Small tables with named rows and columns. After each table, cells are looked up by row and column.

Table losivo
,lon,mek,roril,nazuv,limag,tegizig,sekomif,boregup
niz,39,42,43,38,39,38,40,33
fizu,70,45,55,42,53,27,50,71
fufareb,67,53,51,58,67,23,50,81

fizu, tegizig -> 27
niz, roril -> 43
fizu, mek -> 45
niz, limag -> 39
fufareb, roril -> 51
niz, sekomif -> 40
niz, lon -> 39
fufareb, sekomif -> 50
fizu, limag -> 53
fufareb, lon -> 67

lirefu:
fields: pil, saso, rem, binasin, gek, tamu, vuv, rolusop
rel: [3812, 3760, 4137, 3237, 3766, 3491, 3546, 3842]
vip: [3907, 7111, -6046, 2781, 3961, 3485, 2981, 5595]
dedasef: [4197, 5648, 3310, 2931, 3093, 3406, 4666, 2376]
buk: [4579, 4331, 4833, 2711, 3657, 2837, 3516, 2385]
ranep: [4035, 5016, 1191, 3046, 3386, 3449, 3835, 3754]

vip, rem -> -6046
buk, gek -> 3657
buk, binasin -> 2711
dedasef, rolusop -> 2376
vip, saso -> 7111
rel, vuv -> 3546
rel, tamu -> 3491

govenan:
,pud,buru,kibeg,kadevu,mipuzak,lebo,dep,zut,rigizer
lomulud,2.840,-12.934,-13.298,2.346,21.136,-81.203,0.426,-16.119,8.874
naza,24.232,-18.109,6.870,-21.575,52.013,-29.551,-1.477,-22.780,-11.266
pid,-8.960,-6.255,-6.672,5.141,-71.974,-72.039,3.699,-11.375,-13.546
gidu,-13.415,-32.595,-7.749,1.204,27.642,-74.458,-0.150,-0.863,-10.383
guvutug,-19.524,1.280,-6.998,-25.065,55.451,-12.301,-20.696,-7.656,-26.342
limuzu,24.541,-20.220,-13.126,3.751,0.753,-76.553,-7.583,-3.490,1.693
vababam,-21.804,-19.306,0.143,-4.120,8.460,-92.684,3.753,-23.383,13.963
pim,23.279,-19.724,-5.117,-6.448,24.484,19.647,1.594,-8.121,-8.700
mivug,-38.188,-19.756,0.297,3.709,-10.645,-95.292,-14.438,15.476,-13.114

guvutug, buru: 1.280
limuzu, lebo: -76.553
limuzu, kadevu: 3.751
naza, buru: -18.109
limuzu, kibeg: -13.126
mivug, lebo: -95.292
lomulud, lebo: -81.203
Row with the largest lebo: pim

beban.csv
,fol,migu,zet
saburu,3.9,6.2,8.1
doti,1.8,4.7,3.9
gimor,5.6,4.6,3.7
lirarim,5.0,4.8,3.2
sak,8.5,3.9,5.1
zogutuv,4.0,4.5,4.8
talaku,1.1,2.8,4.1
naz,5.6,3.9,4.2
fuzev,3.9,4.2,2.8
rurun,2.4,4.5,1.4
nivubo,4.6,5.1,6.2

What is the migu of lirarim in beban?
4.8
What is the fol of fuzev in beban?
3.9
What is the migu of zogutuv in beban?
4.5
What is the migu of talaku in beban?
2.8
What is the zet of doti in beban?
3.9
What is the zet of talaku in beban?
4.1
What is the fol of nivubo in beban?
4.6
Which row has the largest migu? saburu

zuk =
columns: fesuf, rifireg
kikof: [118, 125]
ragemu: [122, 135]
nela: [125, 127]
som: [122, 96]
riv: [124, 140]
dazed: [115, 86]
lemibi: [114, 102]
bil: [113, 68]
gizad: [110, 58]
ris: [135, 183]
vebuti: [138, 183]
ropet: [119, 80]
padudup: [123, 194]
vivi: [112, 99]

ragemu, rifireg: 135
vebuti, fesuf: 138
vivi, fesuf: 112
ris, rifireg: 183
vebuti, rifireg: 183
bil, rifireg: 68
gizad, fesuf: 110
nela, rifireg: 127
ris, fesuf: 135
riv, fesuf: 124
gizad, rifireg: 58
padudup, fesuf: 123
som, rifireg: 96
vivi, rifireg: 99
ropet, rifireg: 80
dazed, fesuf: 115

tol:
|  | dis | sal | nopizo | pebifad | vukili | difari | zab |
|---|---|---|---|---|---|---|---|
| telom | 144 | 134 | 141 | 162 | 128 | 161 | 160 |
| bokipat | 137 | 86 | 127 | 116 | 179 | 123 | 145 |
| vune | 150 | 138 | 133 | 189 | 26 | 239 | 231 |
| did | 106 | 138 | 102 | 143 | 97 | 93 | 100 |
| poded | 208 | 172 | 157 | 149 | 201 | 206 | 177 |
| nok | 135 | 160 | 153 | 134 | 235 | 56 | 89 |
| sofo | 108 | 143 | 157 | 150 | 90 | 136 | 198 |
| zisufa | 157 | 209 | 228 | 180 | 157 | 229 | 217 |
| vos | 134 | 173 | 105 | 77 | 44 | 213 | 231 |
| pur | 136 | 158 | 166 | 174 | 82 | 163 | 192 |
| tufosaz | 162 | 175 | 152 | 151 | 165 | 152 | 176 |
| tidu | 147 | 157 | 143 | 117 | 123 | 168 | 173 |
| balede | 117 | 125 | 183 | 226 | 75 | 136 | 170 |

tidu, zab: 173
vos, zab: 231
tufosaz, zab: 176
zisufa, nopizo: 228
poded, sal: 172
nok, difari: 56
vune, vukili: 26
bokipat, nopizo: 127
zisufa, pebifad: 180
zisufa, difari: 229
telom, vukili: 128
balede, nopizo: 183
pur, dis: 136
vos, nopizo: 105
nok, sal: 160
vos, sal: 173
vos, dis: 134
vune, nopizo: 133
did, nopizo: 102
zisufa, vukili: 157

nug =
columns: ravup, bis, far, tapub, pode, komu, puv, zalu
kufaf: [37, 88, 5, -18, 3, -15, -79, 64]
dagu: [11, 77, -15, 36, 30, -9, -53, 92]
beb: [4, -9, -3, 0, -15, -3, -1, -7]

What is the far of dagu in nug?
-15
What is the ravup of beb in nug?
4
What is the komu of beb in nug?
-3
What is the ravup of dagu in nug?
11
What is the bis of dagu in nug?
77
What is the pode of dagu in nug?
30
What is the komu of kufaf in nug?
-15
What is the ravup of kufaf in nug?
37
What is the far of kufaf in nug?
5
What is the bis of kufaf in nug?
88

zuvaz
        kalude  med  doguti  mafik  punadaz  vak  lusalug  pigi  lodol  tuto
roruzu      31   57     176    110       74  225      235    58     19   211
bofe       223   55     132     64      134  224       56    30    195   157
larubi      77  154      62     32       50  211       97   204    120    35

roruzu, doguti => 176
larubi, vak => 211
larubi, pigi => 204
larubi, med => 154
larubi, kalude => 77
bofe, lodol => 195
roruzu, med => 57
Row with the largest kalude: bofe

lil =
	dakogi	mavalog
livab	170	22
soturid	117	35
suv	205	179
zanazu	40	105

suv, dakogi => 205
livab, dakogi => 170
zanazu, mavalog => 105
zanazu, dakogi => 40
soturid, dakogi => 117
livab, mavalog => 22
soturid, mavalog => 35
suv, mavalog => 179
Which row has the largest mavalog? suv

sir:
cols = zube, fezamis, rar, pilu, dul, nak
nena: [15, 18, 172, 9, 75, 72]
pako: [15, 18, 170, 9, 73, 78]
fom: [15, 11, 98, 9, 42, 216]
sas: [15, 16, 147, 9, 59, 131]
mubo: [10, 31, 173, 9, 139, 4]
kamopa: [15, 18, 168, 9, 72, 86]

rar of nena is 172
fezamis of mubo is 31
dul of pako is 73
dul of sas is 59
rar of fom is 98
nak of kamopa is 86
pilu of kamopa is 9
rar of kamopa is 168
zube of kamopa is 15
nak of nena is 72
dul of nena is 75
rar of mubo is 173
fezamis of sas is 16
pilu of pako is 9
rar of pako is 170
fezamis of fom is 11
zube of pako is 15
pilu of sas is 9
dul of mubo is 139
nak of pako is 78

